Look-ups in named tables: a row name and a column name give one cell, copied from the table.

Table Muvipez
,Nav,Nas,Balinol,Ler,Pon,Lavige,Lik,Zer,Fif,Sapegu
Tegupab,121,157,81,204,84,152,81,98,118,166
Tigoz,102,123,180,57,139,83,139,120,96,112
Biz,37,62,165,125,105,56,72,58,98,55
Vuzib,135,95,112,121,117,176,142,14,71,183
Foganok,28,108,148,126,114,21,52,95,108,41

What is the Lik of Foganok in Muvipez?
52
What is the Sapegu of Vuzib in Muvipez?
183
What is the Zer of Tegupab in Muvipez?
98
What is the Sapegu of Tigoz in Muvipez?
112
What is the Lavige of Tigoz in Muvipez?
83
What is the Fif of Tegupab in Muvipez?
118
What is the Lik of Tigoz in Muvipez?
139
What is the Balinol of Biz in Muvipez?
165
What is the Ler of Tigoz in Muvipez?
57

Piro =
cols = Let, Bon, Rim, Kip, Ror, Zatid, Dus
Kisidu: [72, 68, 33, 48, 74, 73, 34]
Zeto: [85, 65, 197, 131, 126, 104, 178]
Sida: [50, 78, 100, 98, 90, 82, 88]
Gad: [76, 68, 126, 96, 58, 67, 123]

Rim of Zeto: 197
Dus of Gad: 123
Ror of Kisidu: 74
Bon of Kisidu: 68
Kip of Sida: 98
Dus of Sida: 88
Dus of Zeto: 178
Let of Kisidu: 72
Kip of Kisidu: 48
Bon of Zeto: 65
Rim of Kisidu: 33
Let of Gad: 76
Zatid of Gad: 67
Ror of Zeto: 126
Dus of Kisidu: 34
Which row has the largest Kip? Zeto

Fupari.tsv
	Mobetin	Tafira	Sonuduz	Lev	Buvafo	Dab	Lon	Neve	Rezun
Senozo	200	147	176	51	221	216	114	53	90
Getek	116	173	87	182	223	79	208	174	180
Vaf	210	77	180	157	147	93	114	56	143
Gavub	89	55	164	109	71	223	211	218	130
Bolituz	184	121	118	67	175	171	189	149	174
Kavaza	134	133	133	79	68	62	219	90	75
Kora	67	146	188	186	116	140	137	223	187
Gube	193	200	230	118	228	74	193	56	130
Nogir	202	223	55	130	136	158	154	213	160

Nogir, Lon => 154
Gavub, Buvafo => 71
Kavaza, Sonuduz => 133
Gube, Rezun => 130
Vaf, Neve => 56
Senozo, Mobetin => 200
Nogir, Mobetin => 202
Gavub, Mobetin => 89
Vaf, Dab => 93
Bolituz, Tafira => 121
Gube, Lev => 118
Senozo, Rezun => 90
Bolituz, Mobetin => 184
Gube, Dab => 74
Getek, Rezun => 180
Senozo, Tafira => 147
Gavub, Lev => 109
Nogir, Buvafo => 136
Row with the largest Mobetin: Vaf

Pezapal
         Sanonul  Tumeni  Lozo
Dafuper       77     104   205
Pupomes      207     124   182
Vidim        126     186   205
Fad           83      94   203
Sig          182     174   191
Kofule       180      71   181
Pufit        135      57   193
Viv          174     178   198

What is the Tumeni of Kofule in Pezapal? 71
What is the Sanonul of Pufit in Pezapal? 135
What is the Sanonul of Fad in Pezapal? 83
What is the Sanonul of Kofule in Pezapal? 180
What is the Lozo of Kofule in Pezapal? 181
What is the Lozo of Dafuper in Pezapal? 205
What is the Sanonul of Vidim in Pezapal? 126
What is the Tumeni of Dafuper in Pezapal? 104
What is the Tumeni of Viv in Pezapal? 178
What is the Sanonul of Pupomes in Pezapal? 207
What is the Tumeni of Fad in Pezapal? 94
What is the Lozo of Viv in Pezapal? 198
What is the Sanonul of Viv in Pezapal? 174
What is the Lozo of Vidim in Pezapal? 205
Row with the largest Sanonul: Pupomes

Potu =
     Lov  Nav  Bavetib  Zot
Vuf   36   43       46  199
Sek  199  212      203   46
Nir  217  172      229    6

What is the Zot of Vuf in Potu? 199
What is the Lov of Vuf in Potu? 36
What is the Zot of Nir in Potu? 6
What is the Lov of Sek in Potu? 199
What is the Bavetib of Nir in Potu? 229
What is the Nav of Sek in Potu? 212
What is the Lov of Nir in Potu? 217

Rine =
,Posipes,Ravatu,Faken,Samera,Pozat,Lovivak
Gan,70,85,158,207,42,75
Rofi,30,115,151,196,182,104
Vil,247,215,111,53,163,96
Mip,175,177,118,19,232,231
Tufedov,60,98,173,62,201,250
Zenuruv,102,50,150,71,53,206

What is the Pozat of Mip in Rine? 232
What is the Pozat of Gan in Rine? 42
What is the Samera of Rofi in Rine? 196
What is the Ravatu of Zenuruv in Rine? 50
What is the Samera of Gan in Rine? 207
What is the Lovivak of Mip in Rine? 231
What is the Pozat of Tufedov in Rine? 201
What is the Posipes of Tufedov in Rine? 60
What is the Pozat of Zenuruv in Rine? 53
What is the Ravatu of Vil in Rine? 215
What is the Lovivak of Zenuruv in Rine? 206
What is the Faken of Vil in Rine? 111
What is the Faken of Gan in Rine? 158
What is the Lovivak of Rofi in Rine? 104
What is the Posipes of Mip in Rine? 175
What is the Ravatu of Gan in Rine? 85
What is the Faken of Rofi in Rine? 151
What is the Lovivak of Tufedov in Rine? 250
What is the Ravatu of Mip in Rine? 177
What is the Posipes of Rofi in Rine? 30
Row with the largest Pozat: Mip

Table Sirav
         Dudi  Gupaf  Kimife  Riv  Mit  Lupu  Bope  Garimep  Gaz
Zit        53     59      77  237   59    90   231      221  234
Baful     145     80     228  107   97   171   133      170  193
Bedap     128     64      57   86   33   177    90      203  103
Pab       131    102      39  193   67   235   225      208   39
Ramila    230    155      32  212  227   208   166       47   97
Buz        81    213     190  112   99   130   233      124  121
Zotokib   150    231      78  115  108   205   126      190  111
Robade    210    178     185   63  144   230    86       56  225
Buf       114     45      47  101  208   112    50      104  144
Bobudo    191    195     110   38  183   117   212       59  131
Fup       219    182     194  176  128    63   158      126  134
Rul       224    235     224  145  122   123   229       92   40

What is the Dudi of Zit in Sirav? 53
What is the Kimife of Baful in Sirav? 228
What is the Bope of Baful in Sirav? 133
What is the Gaz of Ramila in Sirav? 97
What is the Dudi of Buf in Sirav? 114
What is the Kimife of Bedap in Sirav? 57
What is the Garimep of Fup in Sirav? 126
Which row has the largest Gupaf? Rul

Golorul:
         Gifibit  Netaz  Bogik  Lezoro  Nabo  Naguzeg
Vam         3732   4750   2490    7042  2891     4066
Goz         2111   2426   5356    6851  4225     4600
Tuzatov     5176   2045   3404    1697  1044      864
Sofoz       3681   2655   4977    1660  3052     6178
Mulur       7597   3571   2338     320  6824     5274

Sofoz, Netaz => 2655
Vam, Naguzeg => 4066
Tuzatov, Gifibit => 5176
Vam, Bogik => 2490
Sofoz, Naguzeg => 6178
Goz, Nabo => 4225
Vam, Nabo => 2891
Tuzatov, Lezoro => 1697
Goz, Netaz => 2426
Sofoz, Lezoro => 1660
Tuzatov, Nabo => 1044
Sofoz, Gifibit => 3681
Goz, Gifibit => 2111
Mulur, Netaz => 3571
Mulur, Bogik => 2338

Gokif.tsv
	Kelizi	Riv
Sopelez	0.629	0.004
Dinan	0.918	0.473
Fitage	0.862	-0.124
Deveg	-0.771	-0.211
Zer	-0.567	-0.463
Mub	0.046	-0.581
Gev	0.655	0.290

Deveg, Kelizi: -0.771
Fitage, Riv: -0.124
Fitage, Kelizi: 0.862
Mub, Kelizi: 0.046
Zer, Riv: -0.463
Dinan, Kelizi: 0.918
Gev, Riv: 0.290

Zunugi:
|  | Bag | Vak |
|---|---|---|
| Pap | 29389 | -3155 |
| Bep | 36795 | -82958 |
| Manog | -20834 | -15919 |
| Rom | 81086 | 93054 |
| Mesub | -22345 | 65530 |
| Bekivel | 52191 | -16730 |
| Paz | 94067 | 66222 |

What is the Vak of Mesub in Zunugi?
65530
What is the Vak of Bekivel in Zunugi?
-16730
What is the Bag of Bep in Zunugi?
36795
What is the Bag of Manog in Zunugi?
-20834
What is the Vak of Rom in Zunugi?
93054
What is the Vak of Paz in Zunugi?
66222
What is the Vak of Pap in Zunugi?
-3155
What is the Bag of Mesub in Zunugi?
-22345

